Here is a tiny trained network, its code and every weight. The questions are about switching its units off for an input and a class, where a switched-off unit gives its printed mean instead of its output.

import numpy as np


def w(rows, s, z=0):
    codes = np.array(rows[::2]) - 128.0
    scale = np.full(codes.shape[1], s)
    scale[-1] = z or s
    return codes * scale


def f(y):
    return np.maximum(y, 0)


def log_softmax(a):
    a = a - a.max(-1, keepdims=True)
    return a - np.log(np.exp(a).sum(-1, keepdims=True))


def net(x, mask):
    res = np.array(x, float).reshape(1, 8) / 4 @ E
    y = f(res @ A[0][:, :-1].T + A[0][:, -1])
    res = res + np.where(mask, y, B[0][:, -1]) @ B[0][:, :-1]
    return log_softmax(res[-1] @ U[:, :-1].T + U[:, -1])


A, B = {}, {}
E = w([
[120,131,131,117,133,132,131,133,130],'x0',
[133,128,125,131,130,122,132,127,131],'x1',
[139,191,113,64,39,114,149,58,180],'x2',
[123,207,197,185,86,108,254,135,41],'x3',
[218,180,178,76,217,142,84,80,83],'x4',
[138,127,132,150,115,130,117,115,126],'x5',
[109,120,216,108,59,40,60,183,118],'x6',
[27,148,143,152,213,66,109,47,159],'x7',
],0.008)
A[0] = w([
[110,108,203,90,113,103,217,141,109,104],'N1',
[129,173,115,22,69,121,140,65,146,158],'N2',
[185,155,203,192,137,160,202,109,122,172],'N3',
[119,143,153,186,125,70,173,146,55,94],'N4',
[191,130,116,91,93,175,127,142,83,118],'N5',
[188,105,133,115,106,169,118,204,132,109],'N6',
[86,146,147,179,92,128,168,157,147,143],'N7',
[98,72,171,216,228,146,105,235,48,102],'N8',
[146,108,148,119,120,204,133,195,76,101],'N9',
[112,73,96,71,117,132,4,140,179,104],'N10',
[122,155,169,150,119,111,174,120,90,87],'N11',
[59,69,75,198,52,116,168,146,188,89],'N12',
[116,149,217,100,68,90,59,179,115,105],'N13',
[119,186,165,129,145,87,186,150,33,114],'N14',
[154,199,170,211,133,120,93,112,104,139],'N15',
[85,167,152,138,114,148,172,134,69,89],'N16',
[75,220,173,100,82,160,177,111,107,101],'N17',
[179,113,159,120,92,190,139,179,119,95],'N18',
[64,81,97,109,64,119,169,119,132,89],'N19',
[41,55,116,162,98,133,189,173,126,96],'N20',
[70,137,176,151,195,57,114,67,151,98],'N21',
[91,119,175,144,105,97,76,150,55,146],'N22',
[115,129,145,91,164,102,161,137,129,249],'N23',
[228,174,175,67,210,148,99,147,50,100],'N24',
[157,126,185,116,119,77,70,155,197,126],'N25',
[121,179,181,88,47,32,82,156,139,135],'N26',
[37,157,148,183,218,63,85,63,128,98],'N27',
[51,159,162,203,186,108,127,66,153,104],'N28',
[173,172,196,65,192,134,86,44,40,103],'N29',
[94,140,191,61,94,37,87,181,86,99],'N30',
[141,193,57,142,152,225,197,71,159,133],'N31',
[140,142,165,154,76,80,206,136,98,139],'N32',
[43,118,76,117,87,152,128,199,169,110],'N33',
[254,70,77,95,71,135,151,198,85,138],'N34',
[136,209,104,59,38,88,149,68,183,124],'N35',
],0.0079,0.014)
B[0] = w([
[140,130,99,99,188,170,114,84,154,154],'N1',
[166,144,182,210,128,156,93,173,159,193],'N2',
[96,81,95,109,118,164,104,100,166,199],'N3',
[149,123,135,71,144,136,122,118,164,160],'N4',
[103,118,128,135,102,85,158,125,149,165],'N5',
[81,146,169,103,113,102,162,103,163,163],'N6',
[148,92,117,107,120,162,75,88,108,166],'N7',
[218,218,197,255,182,127,163,194,204,187],'N8',
[98,147,177,115,114,68,157,146,159,153],'N9',
[165,111,120,74,233,158,120,57,184,189],'N10',
[158,154,85,67,172,121,151,90,199,148],'N11',
[182,168,89,114,112,65,49,59,56,168],'N12',
[104,130,75,127,185,134,194,143,70,174],'N13',
[170,118,142,105,183,175,99,69,168,177],'N14',
[137,76,116,102,134,157,84,130,123,168],'N15',
[173,122,115,80,199,114,129,102,156,149],'N16',
[183,143,128,133,173,150,115,106,180,163],'N17',
[89,147,163,98,90,62,156,105,134,153],'N18',
[171,136,110,134,118,80,115,149,97,148],'N19',
[224,188,105,104,51,97,83,63,71,161],'N20',
[106,141,148,99,65,85,174,141,155,172],'N21',
[102,96,77,134,143,159,119,166,104,175],'N22',
[59,20,184,193,57,206,8,150,51,249],'N23',
[164,159,112,121,84,80,98,85,50,194],'N24',
[157,112,63,127,143,173,170,118,134,168],'N25',
[81,121,86,149,157,144,171,175,103,192],'N26',
[83,142,152,72,72,73,152,160,167,188],'N27',
[89,133,160,75,76,99,196,143,139,175],'N28',
[172,181,104,89,74,97,89,119,26,194],'N29',
[98,150,66,155,157,107,190,129,105,169],'N30',
[57,119,59,164,182,115,205,162,93,192],'N31',
[111,80,145,105,167,123,105,106,156,181],'N32',
[167,176,126,116,97,117,70,112,108,161],'N33',
[42,99,164,80,107,100,172,131,158,201],'N34',
[158,174,213,223,164,115,137,168,160,186],'N35',
],0.0073,0.014)
U = w([
[237,211,104,109,74,67,96,81,39,45],'0',
[194,97,125,63,220,155,112,66,220,65],'1',
[75,151,200,78,67,58,196,138,173,64],'2',
[206,211,209,255,167,129,146,174,172,99],'3',
[88,131,22,179,192,142,212,152,58,77],'4',
[115,53,166,176,102,157,87,123,101,254],'5',
[118,59,159,168,98,168,89,126,101,211],'6',
[117,78,158,159,97,182,82,127,105,228],'7',
],0.0092,0.0064)

Each question gives the input, the list of numbers given to net, and the class t.
The units are the neurons (one row each of A and B). Each row of codes is followed by its name. A weight is (code - 128) times the scale printed after its matrix; where a second scale follows, it is the last column's (A, B and U).
mask holds one flag per neuron, in row order. A switched-off neuron (its flag False) gives its mean, the last column of its row in B, instead of its output. The means were averaged over made-up inputs and are rounded, as every weight is.
A unit's drop is (log p(t) with every unit on - log p(t) with that unit switched off) / (log p(t) with every unit on - log p(t) with every unit switched off).
The circuit of an input: a set's keep is (log p(t) with only the set's units on - log p(t) with every unit switched off) / (log p(t) with every unit on - log p(t) with every unit switched off). Starting from the 12 units with the biggest drops (on a tie, the unit counted first), units are removed one at a time, each time the one whose removal leaves the highest keep (on an exact tie, the one counted first), for as long as the keep stays at least 0.8.
units of the circuit, in order: the units of the circuit, biggest drop first
k most important neurons: the k neurons with the biggest drops, biggest first
drop when u is switched off: that unit's drop, to one decimal
input [6,-6,5,-6,-6,-4,-5,5], class 0: units of the circuit, in order => (N12; N33)
input [6,-2,5,3,6,-5,8,3], class 4: 3 most important neurons => (N26; N30; N13)
input [4,-3,-1,-1,3,-2,-8,-1], class 4: units of the circuit, in order => (N31)
input [8,-5,5,-8,-7,-3,2,8], class 1: 2 most important neurons => (N10; N29)
input [-5,5,-5,2,-8,6,5,4], class 0: units of the circuit, in order => (N20; N12)
input [4,-6,7,7,-8,3,3,-6], class 0: 3 most important neurons => (N12; N20; N19)
input [-1,4,4,-1,6,-2,-8,7], class 4: 2 most important neurons => (N31; N34)
input [-4,8,3,-4,-8,-6,-8,-3], class 0: units of the circuit, in order => (N12; N20)
input [-4,-7,7,-2,3,2,0,-4], class 3: units of the circuit, in order => (N35; N2)
input [5,-1,-6,2,-7,-6,-2,4], class 0: units of the circuit, in order => (N20; N12)
input [0,-5,1,-2,5,5,6,-7], class 2: 3 most important neurons => (N34; N6; N18)
input [5,8,-5,8,4,-4,8,-2], class 1: units of the circuit, in order => (N14; N4; N1)
input [-1,-7,-7,-8,-4,-7,-7,1], class 1: 3 most important neurons => (N10; N35; N2)
input [-8,7,-8,-7,8,-6,-3,-5], class 0: units of the circuit, in order => (N24)
input [-8,-8,-6,-7,-6,-5,7,8], class 2: 2 most important neurons => (N27; N21)
input [3,3,-5,-4,3,0,-3,4], class 3: 2 most important neurons => (N8; N3)
input [-3,4,8,7,1,-7,-3,-6], class 3: 3 most important neurons => (N35; N2; N10)
input [5,-2,-6,-5,-1,-3,-2,2], class 3: 2 most important neurons => (N8; N3)
input [2,-4,-3,-4,7,3,6,8], class 2: 3 most important neurons => (N27; N21; N28)
input [-8,4,-8,-3,4,-3,7,0], class 3: units of the circuit, in order => (N8)
input [-3,-5,5,-4,-5,2,3,-8], class 2: 2 most important neurons => (N34; N23)
input [0,-3,-4,-6,-5,6,1,7], class 2: 3 most important neurons => (N27; N28; N21)
input [-1,3,-5,2,1,-5,-1,-7], class 2: units of the circuit, in order => (N34; N9)
input [8,3,8,-3,-1,0,2,0], class 3: drop when N35 is switched off => 0.3
input [-2,4,0,-6,-5,3,-1,4], class 1: drop when N4 is switched off => -0.1
input [-2,4,-4,5,4,5,-1,7], class 2: drop when N21 is switched off => 0.4
